Small tables with named rows and columns. After each table, cells are looked up by row and column.

Table Rin
cols = Suru, Lesoviz, Ded, Tid
Mezan: [-0.5, -0.9, 0.3, 0.3]
Nik: [0.2, 0.6, -0.7, -0.6]
Tezenil: [-0.6, -0.9, 0.2, 0.3]
Tume: [-0.6, -0.9, 0.3, 0.3]
Feb: [0.2, 0.6, -0.7, -0.7]

Tezenil, Ded => 0.2
Tume, Lesoviz => -0.9
Nik, Lesoviz => 0.6
Tume, Tid => 0.3
Tume, Ded => 0.3
Tezenil, Tid => 0.3
Nik, Tid => -0.6
Feb, Ded => -0.7
Feb, Tid => -0.7
Mezan, Tid => 0.3
Mezan, Lesoviz => -0.9
Mezan, Ded => 0.3
Mezan, Suru => -0.5
Tume, Suru => -0.6
Tezenil, Lesoviz => -0.9
Feb, Suru => 0.2
Tezenil, Suru => -0.6
Nik, Suru => 0.2
Nik, Ded => -0.7
Feb, Lesoviz => 0.6

Bufi
cols = Vuko, Zuliv, Fepos, Daz, Luv, Mup, Natora
Pid: [67.3, 23.6, 44.1, 85.5, 49.3, 13.0, 88.1]
Mamive: [18.8, 73.2, 53.7, 41.7, 1.9, 38.9, 39.3]
Rovivok: [18.1, 73.9, 53.8, 40.8, 1.5, 39.6, 38.3]
Sar: [19.6, 72.3, 53.9, 42.9, 0.2, 37.5, 40.4]
Mamitid: [70.1, 17.5, 35.8, 47.0, 89.9, 52.2, 49.5]
Botev: [77.2, 11.0, 38.9, 65.1, 71.9, 33.8, 67.7]
Tisot: [71.4, 16.1, 35.9, 48.4, 88.6, 50.7, 50.9]
Dek: [19.2, 72.8, 53.9, 42.3, 0.6, 38.1, 39.8]
Vez: [18.1, 73.8, 53.8, 40.7, 1.8, 39.6, 38.2]
Lanid: [44.8, 42.8, 41.4, 23.5, 64.3, 68.5, 24.8]
Zego: [19.7, 72.2, 54.0, 42.8, 0.2, 37.7, 40.3]

Zuliv of Tisot is 16.1
Daz of Dek is 42.3
Mup of Rovivok is 39.6
Zuliv of Botev is 11.0
Natora of Dek is 39.8
Daz of Tisot is 48.4
Vuko of Pid is 67.3
Zuliv of Mamitid is 17.5
Natora of Sar is 40.4

Dakorek =
fields: Zer, Lirapa, Rari, Palutu, Zop, Budob
Raz: [204, 25, 204, 206, 26, 204]
Zige: [202, 25, 205, 206, 22, 207]
Pur: [206, 20, 208, 204, 28, 205]
Fupepo: [21, 206, 19, 27, 205, 26]
Sel: [61, 135, 24, 71, 209, 22]
Tuf: [26, 205, 26, 22, 207, 20]
Mitibit: [206, 23, 207, 205, 26, 204]
Varo: [201, 26, 204, 205, 26, 207]
Zeguz: [25, 206, 32, 25, 23, 139]
Ker: [204, 23, 205, 206, 24, 204]
Seke: [26, 205, 26, 22, 204, 25]
Sugof: [26, 207, 25, 22, 204, 24]
Muvilun: [25, 205, 21, 23, 207, 25]
Susuta: [202, 21, 206, 208, 23, 206]

Lirapa of Sugof is 207
Rari of Susuta is 206
Budob of Sugof is 24
Lirapa of Tuf is 205
Zer of Varo is 201
Zop of Sugof is 204
Zer of Seke is 26
Palutu of Susuta is 208
Budob of Ker is 204
Palutu of Zeguz is 25
Lirapa of Mitibit is 23
Zop of Mitibit is 26
Lirapa of Raz is 25
Lirapa of Zeguz is 206
Zer of Sel is 61
Zop of Pur is 28
Zer of Zige is 202
Lirapa of Susuta is 21
Zop of Zeguz is 23
Budob of Zeguz is 139

Bil =
cols = Rolo, Nalidi, Fon
Nabe: [228, 151, 98]
Zek: [225, 150, 98]
Repu: [227, 155, 93]
Nav: [30, 103, 166]
Luredib: [229, 155, 95]
Dagiz: [97, 8, 253]
Saletep: [159, 252, 5]

What is the Nalidi of Luredib in Bil?
155
What is the Rolo of Saletep in Bil?
159
What is the Fon of Nabe in Bil?
98
What is the Nalidi of Repu in Bil?
155
What is the Rolo of Nabe in Bil?
228
What is the Fon of Nav in Bil?
166
What is the Rolo of Zek in Bil?
225
What is the Fon of Repu in Bil?
93
Which row has the largest Rolo? Luredib

Gumuru:
	Duv	Geve	Gira	Rukivep	Zenekal	Pazege	Daro	Dar	Tilub
Sur	163	70	131	179	143	103	98	130	103
Vomel	237	54	156	253	105	142	103	89	50
Sak	178	88	135	100	90	81	57	192	149

Sur, Zenekal: 143
Vomel, Gira: 156
Sur, Geve: 70
Sak, Daro: 57
Vomel, Tilub: 50
Sak, Geve: 88
Sur, Tilub: 103
Sak, Zenekal: 90
Sak, Pazege: 81
Vomel, Pazege: 142
Sur, Pazege: 103
Vomel, Dar: 89
Sur, Dar: 130

Nunas:
columns: Duv, Tano, Nasod, Delu, Vobi, Zas, Nevope
Vopovu: [92, -55, -52, 93, -56, -52, 95]
Sal: [95, 89, -54, -53, 96, 93, -52]
Legozof: [-50, 96, 94, -49, 90, 94, -54]
Bepibok: [-54, -51, 90, 96, -54, -54, 94]
Mal: [-51, 95, 95, -53, 91, 94, -55]
Kab: [93, -52, -56, 95, -56, -52, 94]
Zuv: [-54, 95, 94, -53, 94, 93, -54]
Zepe: [-54, 97, 94, -53, 91, 93, -53]
Goki: [95, -55, -55, 93, -51, -55, 98]
Rerad: [93, -56, -53, 96, -54, -54, 94]

Delu of Bepibok: 96
Nasod of Sal: -54
Nasod of Legozof: 94
Nasod of Goki: -55
Delu of Zuv: -53
Zas of Legozof: 94
Tano of Legozof: 96
Duv of Bepibok: -54
Nasod of Mal: 95
Zas of Kab: -52
Tano of Bepibok: -51

